Below is a small trained network, with its code and all its weights. Each question gives an input and a class and asks what happens when units are switched off, that is, made to give their printed mean instead of their output.

import numpy as np


def w(rows, s, z=0):
    codes = np.array(rows[::2]) - 128.0
    scale = np.full(codes.shape[1], s)
    scale[-1] = z or s
    return codes * scale


def norm(h):
    return h / np.sqrt((h * h).mean(-1, keepdims=True) + 1e-5)


def f(y):
    return np.maximum(y, 0)


def log_softmax(a):
    a = a - a.max(-1, keepdims=True)
    return a - np.log(np.exp(a).sum(-1, keepdims=True))


def net(x, mask):
    res = np.array(x, float).reshape(1, 6) / 4 @ E
    u = 0
    for l in range(3):
        y = f(norm(res) @ A[l][:, :-1].T + A[l][:, -1])
        res = res + np.where(mask[u : u + 4], y, B[l][:, -1]) @ B[l][:, :-1]
        u += 4
    return log_softmax(norm(res)[-1] @ U[:, :-1].T + U[:, -1])


A, B = {}, {}
E = w([
[198,220,67,169,113,142,106],'x0',
[107,40,130,144,38,171,81],'x1',
[6,183,10,208,189,197,54],'x2',
[118,147,29,37,61,53,189],'x3',
[47,166,153,164,59,67,159],'x4',
[47,197,188,24,49,223,19],'x5',
],0.0026)
A[0] = w([
[142,60,96,57,168,65,190,7],'L0N1',
[205,68,231,98,68,2,244,103],'L0N2',
[171,101,15,82,60,94,130,174],'L0N3',
[25,77,187,137,54,45,155,188],'L0N4',
],0.007,0.0012)
B[0] = w([
[112,101,182,107,179,140,211,179],'L0N1',
[227,231,28,254,103,193,181,253],'L0N2',
[162,89,138,231,39,167,179,190],'L0N3',
[141,44,119,160,25,158,150,201],'L0N4',
],0.0054,0.0065)
A[1] = w([
[182,218,80,164,173,78,93,10],'L1N1',
[123,249,138,122,113,63,93,39],'L1N2',
[43,224,2,118,81,42,180,71],'L1N3',
[183,161,90,31,118,73,234,68],'L1N4',
],0.0079,0.0013)
B[1] = w([
[117,91,123,167,66,164,110,240],'L1N1',
[174,155,156,96,188,134,90,180],'L1N2',
[126,64,82,111,255,89,96,252],'L1N3',
[114,153,97,183,33,101,170,205],'L1N4',
],0.0092,0.0038)
A[2] = w([
[179,196,112,187,118,192,56,230],'L2N1',
[107,111,107,64,161,73,254,145],'L2N2',
[113,90,115,120,141,157,89,254],'L2N3',
[81,188,181,41,7,170,95,61],'L2N4',
],0.0079,0.00081)
B[2] = w([
[117,173,90,125,102,80,253,253],'L2N1',
[146,221,180,117,87,186,132,150],'L2N2',
[217,72,129,128,132,72,104,181],'L2N3',
[67,78,233,83,109,152,35,174],'L2N4',
],0.0069,0.0073)
U = w([
[126,96,88,105,255,91,78,92],'0',
[109,212,194,47,167,122,130,2],'1',
[164,143,78,193,89,134,188,217],'2',
[94,76,198,85,90,156,55,103],'3',
],0.0096,0.0027)

Each question gives the input, the list of numbers given to net, and the class t.
The units are the neurons (one row each of A and B). Each row of codes is followed by its name. A weight is (code - 128) times the scale printed after its matrix; where a second scale follows, it is the last column's (A, B and U).
mask holds one flag per neuron, layer by layer. A switched-off neuron (its flag False) gives its mean, the last column of its row in B, instead of its output. The means were averaged over made-up inputs and are rounded, as every weight is.
A unit's drop is (log p(t) with every unit on - log p(t) with that unit switched off) / (log p(t) with every unit on - log p(t) with every unit switched off).
The circuit of an input: a set's keep is (log p(t) with only the set's units on - log p(t) with every unit switched off) / (log p(t) with every unit on - log p(t) with every unit switched off). Starting from all 12 units, units are removed one at a time, each time the one whose removal leaves the highest keep (on an exact tie, the one counted first), for as long as the keep stays at least 0.8.
units of the circuit, in order: the units of the circuit, biggest drop first
most important unit: the unit with the biggest drop
k most important neurons: the k neurons with the biggest drops, biggest first
k most important neurons of layer l: the k neurons of layer l with the biggest drops, biggest first
input [-4,1,6,-8,-3,0], class 0: 2 most important neurons of layer 1 => [L1N4; L1N1]
input [-7,-6,-1,-7,-3,3], class 1: 2 most important neurons => [L0N2; L1N3]
input [6,8,-5,4,6,8], class 3: most important unit => L2N4
input [7,8,2,5,5,6], class 3: units of the circuit, in order => [L0N2; L2N4]
input [-1,0,8,-1,-1,-4], class 0: 2 most important neurons => [L0N2; L1N3]
input [3,5,-2,-8,4,1], class 3: 4 most important neurons => [L0N2; L1N3; L2N4; L0N3]
input [4,-7,6,-2,-4,7], class 1: 3 most important neurons of layer 1 => [L1N2; L1N3; L1N4]
input [-3,-3,5,-4,8,3], class 0: 2 most important neurons of layer 2 => [L2N1; L2N4]
input [-1,-4,5,2,1,-4], class 0: 2 most important neurons => [L1N3; L0N2]
input [7,-5,-1,-8,6,4], class 1: units of the circuit, in order => [L0N2; L1N2; L0N3]
input [1,3,3,1,-5,3], class 3: units of the circuit, in order => [L0N2; L2N4; L1N3]
input [-5,-6,3,0,0,-1], class 1: units of the circuit, in order => [L0N2; L2N2; L1N1]
input [-8,-8,6,3,-6,-2], class 1: 2 most important neurons => [L0N2; L2N2]
input [-3,-3,-4,0,8,8], class 3: units of the circuit, in order => [L2N4]
input [5,-4,-1,-5,4,7], class 1: 3 most important neurons => [L0N2; L1N2; L2N1]
input [-8,1,8,2,5,-4], class 0: 3 most important neurons => [L1N3; L0N3; L2N1]
input [4,-4,-7,-8,-2,7], class 1: 2 most important neurons of layer 0 => [L0N2; L0N4]
input [-4,-1,2,-5,-2,-6], class 0: 2 most important neurons => [L0N2; L2N1]
input [-7,-3,7,-7,-5,-3], class 0: units of the circuit, in order => [L0N2; L0N3]
input [0,1,-3,7,-8,6], class 3: 4 most important neurons => [L0N2; L2N4; L1N3; L2N1]
input [2,-5,6,0,6,-2], class 0: units of the circuit, in order => [L1N3]
input [-7,-3,6,-6,7,-2], class 3: 2 most important neurons => [L0N2; L2N1]
